Below are the code and all the weights of a small trained network. Each question names an input and a class and asks about switching units off, where a switched-off unit gives its printed mean instead of its output.

import numpy as np


def w(rows, s, z=0):
    codes = np.array(rows[::2]) - 128.0
    scale = np.full(codes.shape[1], s)
    scale[-1] = z or s
    return codes * scale


def f(y):
    return np.maximum(y, 0)


def log_softmax(a):
    a = a - a.max(-1, keepdims=True)
    return a - np.log(np.exp(a).sum(-1, keepdims=True))


def net(x, mask):
    res = np.array(x, float).reshape(1, 5) / 4 @ E
    y = f(res @ A[0][:, :-1].T + A[0][:, -1])
    res = res + np.where(mask, y, B[0][:, -1]) @ B[0][:, :-1]
    return log_softmax(res[-1] @ U[:, :-1].T + U[:, -1])


A, B = {}, {}
E = w([
[104,127,203,139,180,54,138,223,202,96,117],'x0',
[79,140,161,110,60,112,199,97,110,170,214],'x1',
[218,134,108,126,48,55,105,103,135,13,156],'x2',
[145,244,203,110,149,130,79,99,145,139,209],'x3',
[124,148,139,11,100,115,108,141,31,128,92],'x4',
],0.011)
A[0] = w([
[31,69,128,153,127,123,197,154,137,183,166,183],'neuron 0',
[119,185,200,163,141,85,114,169,181,127,186,254],'neuron 1',
[115,79,182,99,126,96,195,174,123,54,131,230],'neuron 2',
[156,167,162,75,35,92,94,30,95,118,195,219],'neuron 3',
[121,104,121,136,153,86,105,184,186,104,87,170],'neuron 4',
[194,129,92,156,138,118,75,130,142,72,102,188],'neuron 5',
[110,117,166,122,145,62,115,199,172,154,66,147],'neuron 6',
[121,203,129,131,112,186,71,82,155,136,220,160],'neuron 7',
[177,100,97,131,138,165,83,138,77,79,99,125],'neuron 8',
[113,167,111,118,143,244,84,122,30,196,122,149],'neuron 9',
[69,133,116,97,158,207,155,100,46,219,79,246],'neuron 10',
[172,62,2,158,116,144,118,112,98,54,52,204],'neuron 11',
[135,160,132,99,72,109,104,87,87,70,126,160],'neuron 12',
],0.0092,0.0034)
B[0] = w([
[20,117,152,145,179,154,177,219,80,161,173,206],'neuron 0',
[143,206,253,213,231,150,138,62,190,157,152,216],'neuron 1',
[74,199,126,73,75,81,79,205,114,87,175,187],'neuron 2',
[173,98,74,43,173,101,159,91,61,112,250,235],'neuron 3',
[128,136,149,174,166,71,94,220,216,51,93,186],'neuron 4',
[217,135,120,161,104,60,133,28,173,146,28,193],'neuron 5',
[95,130,148,86,148,86,64,216,151,88,78,190],'neuron 6',
[206,134,109,115,207,214,208,28,106,164,132,206],'neuron 7',
[186,143,66,165,46,81,131,86,113,115,56,181],'neuron 8',
[158,74,103,55,111,254,41,72,97,216,74,217],'neuron 9',
[93,97,79,41,77,243,25,130,65,239,46,240],'neuron 10',
[88,44,56,195,7,121,136,51,202,29,59,250],'neuron 11',
[108,161,65,57,120,74,131,95,49,84,163,191],'neuron 12',
],0.0068,0.017)
U = w([
[160,202,237,216,178,199,192,76,175,160,176,17],'0',
[230,134,89,186,56,71,112,81,153,60,28,53],'1',
[66,41,99,180,66,181,177,145,170,35,110,209],'2',
[26,117,148,154,129,134,196,251,75,165,114,49],'3',
[158,161,129,2,63,51,139,142,49,63,186,154],'4',
[247,146,127,97,202,148,206,40,89,124,193,35],'5',
[131,190,250,148,230,83,39,210,192,89,79,153],'6',
[146,93,106,37,107,235,39,105,60,246,38,255],'7',
],0.0072,0.00088)

Each question gives the input, the list of numbers given to net, and the class t.
The units are the neurons (one row each of A and B). Each row of codes is followed by its name. A weight is (code - 128) times the scale printed after its matrix; where a second scale follows, it is the last column's (A, B and U).
mask holds one flag per neuron, in row order. A switched-off neuron (its flag False) gives its mean, the last column of its row in B, instead of its output. The means were averaged over made-up inputs and are rounded, as every weight is.
A unit's drop is (log p(t) with every unit on - log p(t) with that unit switched off) / (log p(t) with every unit on - log p(t) with every unit switched off).
The circuit of an input: a set's keep is (log p(t) with only the set's units on - log p(t) with every unit switched off) / (log p(t) with every unit on - log p(t) with every unit switched off). Starting from the 12 units with the biggest drops (on a tie, the unit counted first), units are removed one at a time, each time the one whose removal leaves the highest keep (on an exact tie, the one counted first), for as long as the keep stays at least 0.8.
circuit, biggest first: the units of the circuit, biggest drop first
top k neurons: the k neurons with the biggest drops, biggest first
drop of u: that unit's drop, to one decimal
input [-2,0,3,3,8], class 4: circuit, biggest first	(neuron 3)
input [-3,-5,6,4,5], class 1: top 2 neurons	(neuron 5; neuron 8)
input [1,-1,5,2,-1], class 5: circuit, biggest first	(neuron 11; neuron 10)
input [-3,8,6,0,-1], class 5: circuit, biggest first	(neuron 7; neuron 3)
input [7,6,7,7,0], class 5: circuit, biggest first	(neuron 3; neuron 1)
input [3,-2,-1,5,6], class 6: circuit, biggest first	(neuron 10; neuron 1)
input [-8,-5,8,6,6], class 5: top 2 neurons	(neuron 3; neuron 7)
input [5,-8,2,2,1], class 6: top 2 neurons	(neuron 4; neuron 6)
input [2,5,2,-5,2], class 4: circuit, biggest first	(neuron 2; neuron 10)
input [6,3,-8,-3,4], class 3: top 2 neurons	(neuron 0; neuron 7)
input [5,4,2,-7,4], class 3: top 2 neurons	(neuron 3; neuron 0)
input [8,4,2,3,7], class 6: top 2 neurons	(neuron 1; neuron 6)
input [5,-3,-5,-8,0], class 3: top 2 neurons	(neuron 0; neuron 1)
input [-7,5,8,5,4], class 5: circuit, biggest first	(neuron 7)
input [4,-1,-8,8,-1], class 0: top 2 neurons	(neuron 1; neuron 7)
input [4,4,0,-5,-4], class 3: top 2 neurons	(neuron 0; neuron 5)
input [-1,0,-6,-3,-8], class 3: drop of neuron 9	0.1
input [3,6,0,-2,-2], class 3: drop of neuron 0	0.2
input [5,6,2,5,-1], class 0: drop of neuron 1	1.3
input [-8,-7,3,-4,5], class 1: circuit, biggest first	(neuron 11)
input [0,1,-1,6,-3], class 0: drop of neuron 1	0.3
